4.841  7.647
-3.593  6.291
:
4.841  6.291

-3.383  1.106  -1.823  -1.248  1.423
-0.912  -4.318  -0.351  6.518  -0.366
-0.221  2.910  -0.523  2.288  0.016
2.215  -3.896  1.758  -4.890  -1.000
:
-3.383  -4.318  -0.523  -4.890

-3.154  4.596  2.634  -0.332
3.013  2.651  -0.562  1.445
4.365  7.348  1.028  0.359
1.970  4.692  0.803  2.152
:
-3.154  2.651  1.028  2.152

-6.330  1.075
6.547  -3.917
6.866  -6.001
:
-6.330  -3.917

3.090  -1.438  7.473  0.666
-1.165  6.486  5.350  5.681
:
3.090  6.486

0.881  -1.584  3.355  -1.272  1.452
0.140  -1.067  -1.783  0.900  -0.485
0.175  0.385  3.536  0.750  1.778
-1.586  2.641  -0.617  3.418  0.254
1.976  4.778  2.420  -8.247  -2.120
:
0.881  -1.067  3.536  3.418  -2.120

3.087  1.352
6.751  -0.570
1.520  4.299
:
3.087  -0.570
---
0.216  -2.038  -1.143  2.528
6.982  7.191  -5.425  -1.404
-2.903  6.849  -7.860  -4.844
4.857  7.159  4.592  -5.975
:
0.216  -2.038  -1.143  2.528
-2.903  6.849  -7.860  -4.844

-0.095  -4.616  1.565  -1.491  5.515  1.876
4.590  0.811  -3.114  1.962  -4.879  -0.857
-2.258  2.935  0.858  -1.306  6.729  -3.412
-3.072  6.878  0.601  -1.307  -3.196  -0.813
5.802  1.881  -1.793  -3.878  3.981  0.351
:
-0.095  -4.616  1.565  -1.491  5.515  1.876
-2.258  2.935  0.858  -1.306  6.729  -3.412
5.802  1.881  -1.793  -3.878  3.981  0.351

0.359  -0.836  1.344  0.086  1.262
-2.544  0.905  -4.435  1.654  -0.961
-0.367  0.410  -1.424  1.295  3.726
-4.603  -4.614  -6.227  -1.221  6.385
0.436  5.794  -1.586  3.128  1.866
:
0.359  -0.836  1.344  0.086  1.262
-0.367  0.410  -1.424  1.295  3.726
0.436  5.794  -1.586  3.128  1.866

-4.711  0.014  1.385  -1.013  6.860  0.607  -0.661  3.564  -2.229  3.389  -2.300  1.653  -0.907  0.079
3.619  1.640  -2.142  -1.069  4.585  0.714  4.931  0.053  0.201  2.514  -1.552  0.547  -0.808  3.202
:
-4.711  0.014  1.385  -1.013  6.860  0.607  -0.661  3.564  -2.229  3.389  -2.300  1.653  -0.907  0.079

-1.090  3.737  -4.554  -0.046
0.670  -4.292  -5.139  -0.137
-0.992  8.001  1.519  -0.013
0.578  -4.514  7.766  -0.034
0.426  -0.823  2.125  0.065
-0.669  -3.514  1.410  0.120
1.710  -7.051  0.070  -0.320
:
-1.090  3.737  -4.554  -0.046
-0.992  8.001  1.519  -0.013
0.426  -0.823  2.125  0.065
1.710  -7.051  0.070  -0.320

1.877  -2.872  -3.102  0.640
-2.511  3.658  -1.910  1.335
-1.291  1.954  -1.355  3.305
-3.990  2.015  -0.346  1.138
-0.167  0.012  1.956  -0.988
-0.443  -0.579  6.715  -1.942
:
1.877  -2.872  -3.102  0.640
-1.291  1.954  -1.355  3.305
-0.167  0.012  1.956  -0.988

2.354  -7.365  -3.308  1.236  0.070  4.588  -2.165  -4.177  2.746  -1.105  -7.423
4.780  0.690  2.475  -0.080  -6.634  -4.009  2.536  3.477  -1.457  -0.780  -1.040
-1.346  3.874  -2.147  -6.122  2.691  -3.162  -1.407  4.233  -0.188  0.064  3.915
:
2.354  -7.365  -3.308  1.236  0.070  4.588  -2.165  -4.177  2.746  -1.105  -7.423
-1.346  3.874  -2.147  -6.122  2.691  -3.162  -1.407  4.233  -0.188  0.064  3.915
---
0.152  1.600  3.131
-7.712  0.151  1.559
-5.377  -6.962  -7.894
-2.510  -5.510  -7.059
:
1.600  3.131
0.151  1.559

0.388  -0.822  -2.433  -0.418  2.492
-3.681  1.018  -6.438  -2.811  6.643
0.512  1.168  -0.561  1.890  6.958
2.238  -7.546  -5.175  -7.652  -1.027
:
-0.822  -2.433
1.018  -6.438

-2.578  -4.103  -3.824
-2.298  -3.636  -2.993
1.736  8.245  -4.248
2.883  0.429  4.410
2.519  7.851  -3.649
:
-4.103  -3.824
-3.636  -2.993

-2.350  -2.195  -1.067  0.488
1.408  3.348  -2.504  -0.293
0.744  -1.887  -7.177  -0.533
2.601  -0.647  0.646  -0.621
1.943  0.817  -2.319  -0.920
:
-2.195  -1.067
3.348  -2.504

4.631  4.177  -5.043
0.136  -0.490  -3.396
-2.067  -3.687  0.065
-2.363  -7.020  -3.144
:
4.177  -5.043
-0.490  -3.396

-7.536  4.212  0.927  -1.918
-7.444  3.795  1.174  -2.415
-7.294  3.218  1.609  -2.816
-4.121  -5.457  1.910  3.119
-4.713  -0.522  2.904  -3.384
:
4.212  0.927
3.795  1.174
---
0.030  -0.898  3.708  3.508  2.193  0.491  0.773  -9.056  -3.855  0.690
5.988  2.045  -4.763  -2.018  -3.455  0.133  3.131  0.421  1.425  1.824
-5.556  -1.700  6.693  3.087  3.150  -0.477  -1.050  -0.317  -3.917  -2.408
5.444  2.377  -0.774  2.586  -0.503  -0.232  4.572  2.586  -1.727  1.661
7.732  3.154  -1.092  4.243  0.026  -0.097  5.922  2.076  -2.273  2.842
:
0.030  3.708  2.193  0.773  -3.855
5.988  -4.763  -3.455  3.131  1.425
-5.556  6.693  3.150  -1.050  -3.917
5.444  -0.774  -0.503  4.572  -1.727
7.732  -1.092  0.026  5.922  -2.273

-7.592  1.573  1.065  -4.623  1.139
-1.411  0.716  -5.064  -4.132  -1.681
:
-7.592  1.065  1.139
-1.411  -5.064  -1.681

0.573  3.021  -0.777  -2.436  -0.344  -1.152  -1.809  -2.533  -3.277  -3.328  3.488  0.513  2.717
-4.066  -3.594  -1.033  1.482  -1.590  -2.468  2.053  -2.777  -4.525  -1.238  -4.173  -4.216  1.437
-3.304  -4.032  -2.187  1.483  3.065  -1.693  -3.897  2.194  -1.149  4.010  -6.855  -3.444  -2.156
-4.606  -2.781  -2.061  -0.347  0.353  2.297  -1.993  -0.441  -5.056  4.370  0.182  1.896  -3.607
-0.218  2.190  -1.364  -1.752  -4.795  -2.216  -0.721  -1.547  -5.449  2.348  0.526  1.169  -3.376
-0.869  2.662  1.519  -0.030  -1.867  2.157  1.220  4.939  6.674  1.815  -1.619  -1.822  1.417
1.471  -0.041  5.760  2.416  0.264  -1.826  1.374  -2.539  4.388  1.129  4.264  -0.993  1.535
:
0.573  -0.777  -0.344  -1.809  -3.277  3.488  2.717
-4.066  -1.033  -1.590  2.053  -4.525  -4.173  1.437
-3.304  -2.187  3.065  -3.897  -1.149  -6.855  -2.156
-4.606  -2.061  0.353  -1.993  -5.056  0.182  -3.607
-0.218  -1.364  -4.795  -0.721  -5.449  0.526  -3.376
-0.869  1.519  -1.867  1.220  6.674  -1.619  1.417
1.471  5.760  0.264  1.374  4.388  4.264  1.535

0.102  -0.943  5.512  -0.942  -1.163  3.858
1.196  -1.185  -5.828  4.605  -0.162  2.051
0.313  -6.162  1.911  0.066  2.900  2.403
-0.880  -3.057  -1.606  2.420  -6.927  2.435
-0.983  -2.395  -0.609  1.937  -6.109  1.414
:
0.102  5.512  -1.163
1.196  -5.828  -0.162
0.313  1.911  2.900
-0.880  -1.606  -6.927
-0.983  -0.609  -6.109

1.962  -1.124  2.786  3.726  0.220  1.104  -3.085  -1.157  3.834  1.981  -4.813  -0.325  5.818  -0.066
-2.650  0.146  -4.506  -3.505  6.561  3.536  1.653  2.600  -0.590  -3.818  0.633  3.472  2.180  2.911
:
1.962  2.786  0.220  -3.085  3.834  -4.813  5.818
-2.650  -4.506  6.561  1.653  -0.590  0.633  2.180

5.920  -0.426  -2.792  -2.070  0.700  -4.918  -2.161  0.391  -1.316
7.565  1.400  -0.807  6.204  3.055  -1.195  0.279  0.981  -0.171
:
5.920  -2.792  0.700  -2.161  -1.316
7.565  -0.807  3.055  0.279  -0.171

2.992  -2.115  -0.806  -0.670  0.667  2.736  0.168  -3.178  1.739  0.802  2.681
0.436  -0.460  5.918  -1.932  2.747  8.974  1.213  -3.624  2.431  -0.107  -0.823
:
2.992  -0.806  0.667  0.168  1.739  2.681
0.436  5.918  2.747  1.213  2.431  -0.823

3.181  -1.633  1.397  -2.164
-0.991  6.674  -2.287  0.232
4.109  1.472  0.214  4.498
4.769  2.407  -0.848  4.618
2.918  -1.356  -3.814  2.104
-0.806  0.529  -1.528  -1.474
4.580  2.531  2.978  5.041
0.695  0.495  -2.985  1.797
:
3.181  1.397
-0.991  -2.287
4.109  0.214
4.769  -0.848
2.918  -3.814
-0.806  -1.528
4.580  2.978
0.695  -2.985
